Below is a small trained network, with its code and all its weights. Each question gives an input and a target symbol and asks what happens when units are switched off, that is, made to give their printed mean instead of their output.

import numpy as np


def w(rows, s, z=0):
    codes = np.array(rows[::2]) - 128.0
    scale = np.full(codes.shape[1], s)
    scale[-1] = z or s
    return codes * scale


def f(y):
    return y / 2 * (1 + np.tanh(0.7978845608 * (y + 0.044715 * y**3)))


def softmax(a):
    e = np.exp(a - a.max(-1, keepdims=True))
    return e / e.sum(-1, keepdims=True)


def log_softmax(a):
    a = a - a.max(-1, keepdims=True)
    return a - np.log(np.exp(a).sum(-1, keepdims=True))


def net(x, mask):
    ids = ['ΠΦαβηλμτ'.index(c) for c in x.split()]
    T = len(ids)
    res = E[ids] + P[:T]
    u = 0
    for l in range(2):
        q, k, v = (res @ M[l].T for M in (Q, K, V))
        z = softmax(np.where(np.tri(T) > 0, q @ k.T / 2**0.5, -1e9)) @ v
        res = res + np.where(mask[u], z, O[l][:, -1]) @ O[l][:, :-1]
        u += 1
        y = f(res @ A[l][:, :-1].T + A[l][:, -1])
        res = res + np.where(mask[u : u + 8], y, B[l][:, -1]) @ B[l][:, :-1]
        u += 8
    return log_softmax(res[-1] @ U[:, :-1].T + U[:, -1])


Q, K, V, O, A, B = {}, {}, {}, {}, {}, {}
E = w([
[117,32,72,209],'Π',
[101,19,106,121],'Φ',
[160,215,195,123],'α',
[129,46,40,116],'β',
[205,46,91,107],'η',
[46,110,51,198],'λ',
[74,7,168,164],'μ',
[140,105,39,101],'τ',
],0.012)
P = w([
[107,50,172,3],'0',
[244,135,114,144],'1',
[192,128,146,176],'2',
[184,130,145,192],'3',
[176,133,147,203],'4',
[174,136,142,215],'5',
[163,126,153,228],'6',
[175,130,149,232],'7',
[180,123,144,241],'8',
[176,126,148,249],'9',
[180,122,150,248],'10',
[185,116,149,254],'11',
],0.0071)
Q[0] = w([
[151,134,125,11],'0.h0',
[73,136,173,38],'0.h0',
],0.011)
K[0] = w([
[72,22,97,102],'0.h0',
[177,38,2,122],'0.h0',
],0.0083)
V[0] = w([
[254,185,188,252],'0.h0',
[137,52,97,202],'0.h0',
],0.007)
O[0] = w([
[196,208,205,162,254],'0.h0',
[158,86,35,255,145],'0.h0',
],0.0073,0.0065)
A[0] = w([
[167,92,171,119,94],'0.n0',
[80,84,204,153,203],'0.n1',
[111,115,119,78,113],'0.n2',
[85,86,63,88,254],'0.n3',
[182,187,45,120,143],'0.n4',
[52,254,89,186,40],'0.n5',
[101,74,51,197,206],'0.n6',
[116,157,167,142,167],'0.n7',
],0.011,0.0054)
B[0] = w([
[97,139,81,126,145],'0.n0',
[215,134,68,117,180],'0.n1',
[97,114,113,58,121],'0.n2',
[123,47,185,89,163],'0.n3',
[182,55,160,167,144],'0.n4',
[150,2,98,33,132],'0.n5',
[241,94,221,157,245],'0.n6',
[174,167,135,91,159],'0.n7',
],0.0076,0.012)
Q[1] = w([
[52,203,2,124],'1.h0',
[207,96,208,174],'1.h0',
],0.0054)
K[1] = w([
[112,146,2,208],'1.h0',
[119,154,209,42],'1.h0',
],0.009)
V[1] = w([
[75,144,145,2],'1.h0',
[97,27,119,135],'1.h0',
],0.0081)
O[1] = w([
[71,118,251,76,123],'1.h0',
[67,130,110,195,252],'1.h0',
],0.011,0.015)
A[1] = w([
[109,34,163,113,240],'1.n0',
[124,138,176,96,87],'1.n1',
[194,142,40,116,80],'1.n2',
[212,65,122,126,19],'1.n3',
[45,165,46,158,105],'1.n4',
[154,157,22,107,120],'1.n5',
[183,247,148,105,253],'1.n6',
[136,62,177,89,23],'1.n7',
],0.011,0.005)
B[1] = w([
[160,84,111,90,244],'1.n0',
[182,182,150,87,173],'1.n1',
[106,105,195,138,227],'1.n2',
[57,180,155,60,250],'1.n3',
[107,65,3,1,157],'1.n4',
[129,32,246,94,185],'1.n5',
[110,58,79,200,219],'1.n6',
[146,237,49,161,190],'1.n7',
],0.0084,0.012)
U = w([
[172,15,155,87,230],'Π',
[192,168,182,207,184],'Φ',
[173,146,8,137,61],'α',
[172,136,71,143,2],'β',
[36,134,140,108,120],'η',
[213,162,170,78,118],'λ',
[41,138,138,114,105],'μ',
[39,132,254,88,40],'τ',
],0.0076,0.0055)

Each question gives the input, a string of symbols that net reads in full, and the target symbol t.
The units are the heads (2 rows each of Q, K, V and O) and the neurons (one row each of A and B). Each row of codes is followed by its name. A weight is (code - 128) times the scale printed after its matrix; where a second scale follows, it is the last column's (O, A, B and U).
mask holds one flag per unit, layer by layer, with each layer's heads first. A switched-off unit (its flag False) gives its mean, the last column of its rows in O or B, instead of its output. The means were averaged over made-up inputs and are rounded, as every weight is.
A unit's drop is (log p(t) with every unit on - log p(t) with that unit switched off) / (log p(t) with every unit on - log p(t) with every unit switched off).
The circuit of an input: a set's keep is (log p(t) with only the set's units on - log p(t) with every unit switched off) / (log p(t) with every unit on - log p(t) with every unit switched off). Starting from the 12 units with the biggest drops (on a tie, the unit counted first), units are removed one at a time, each time the one whose removal leaves the highest keep (on an exact tie, the one counted first), for as long as the keep stays at least 0.8.
circuit, biggest first: the units of the circuit, biggest drop first
most important unit: the unit with the biggest drop
k most important neurons: the k neurons with the biggest drops, biggest first
k most important neurons of layer l: the k neurons of layer l with the biggest drops, biggest first
input μ μ Π Π α η λ, target α: circuit, biggest first	0.h0, 0.n6, 1.h0
input Φ η α, target η: circuit, biggest first	0.h0, 0.n3, 0.n6, 1.h0
input Φ μ τ η Π α Π Φ Π μ, target η: 2 most important neurons	0.n6, 0.n3
input μ μ Π λ η Π μ Π Π η Φ Φ, target Φ: 3 most important neurons	0.n6, 1.n4, 1.n5
input τ τ Π Π Π μ α η β τ, target τ: circuit, biggest first	1.h0, 0.n3, 0.h0
input μ Π Π β τ η τ μ α τ β, target α: 2 most important neurons of layer 0	0.n3, 0.n6
input μ η Π μ Π Π β τ μ, target Φ: circuit, biggest first	0.n6, 1.h0, 0.h0, 1.n4
input η η Π τ Π τ β α τ α Π β, target Φ: most important neuron of layer 1	1.n4
input τ α Π Π Π η λ, target τ: 3 most important neurons	0.n3, 0.n5, 0.n2
input τ Π Π α, target τ: 3 most important neurons	0.n3, 0.n2, 0.n6
input α μ Π μ α α Π Π μ μ, target λ: circuit, biggest first	1.h0, 0.h0, 1.n7
input τ Π α, target τ: circuit, biggest first	0.h0, 1.h0, 0.n3
input α Π Π τ α Φ α β α α η, target λ: circuit, biggest first	1.h0, 0.h0
input τ τ μ Φ Π Π α Π Π, target τ: 3 most important neurons	0.n3, 0.n2, 1.n7
input α η Π μ μ η, target λ: 2 most important neurons	1.n7, 1.n1
input Π Π η λ η Π τ η α, target Π: 3 most important neurons of layer 1	1.n5, 1.n4, 1.n7
input λ β Π τ Π Π μ Π Φ η μ, target Φ: circuit, biggest first	0.n6, 0.h0, 1.h0, 0.n3
input Φ α η λ Π, target η: 4 most important neurons	0.n3, 0.n6, 1.n4, 0.n2
input μ μ Π Π Π λ, target Π: most important unit	0.n5
input τ β Π Π μ α α Π, target τ: 2 most important neurons of layer 1	1.n7, 1.n6
input Φ β Π Π α τ Π τ, target η: 2 most important neurons	0.n3, 0.n6
input μ α η, target α: most important unit	0.h0
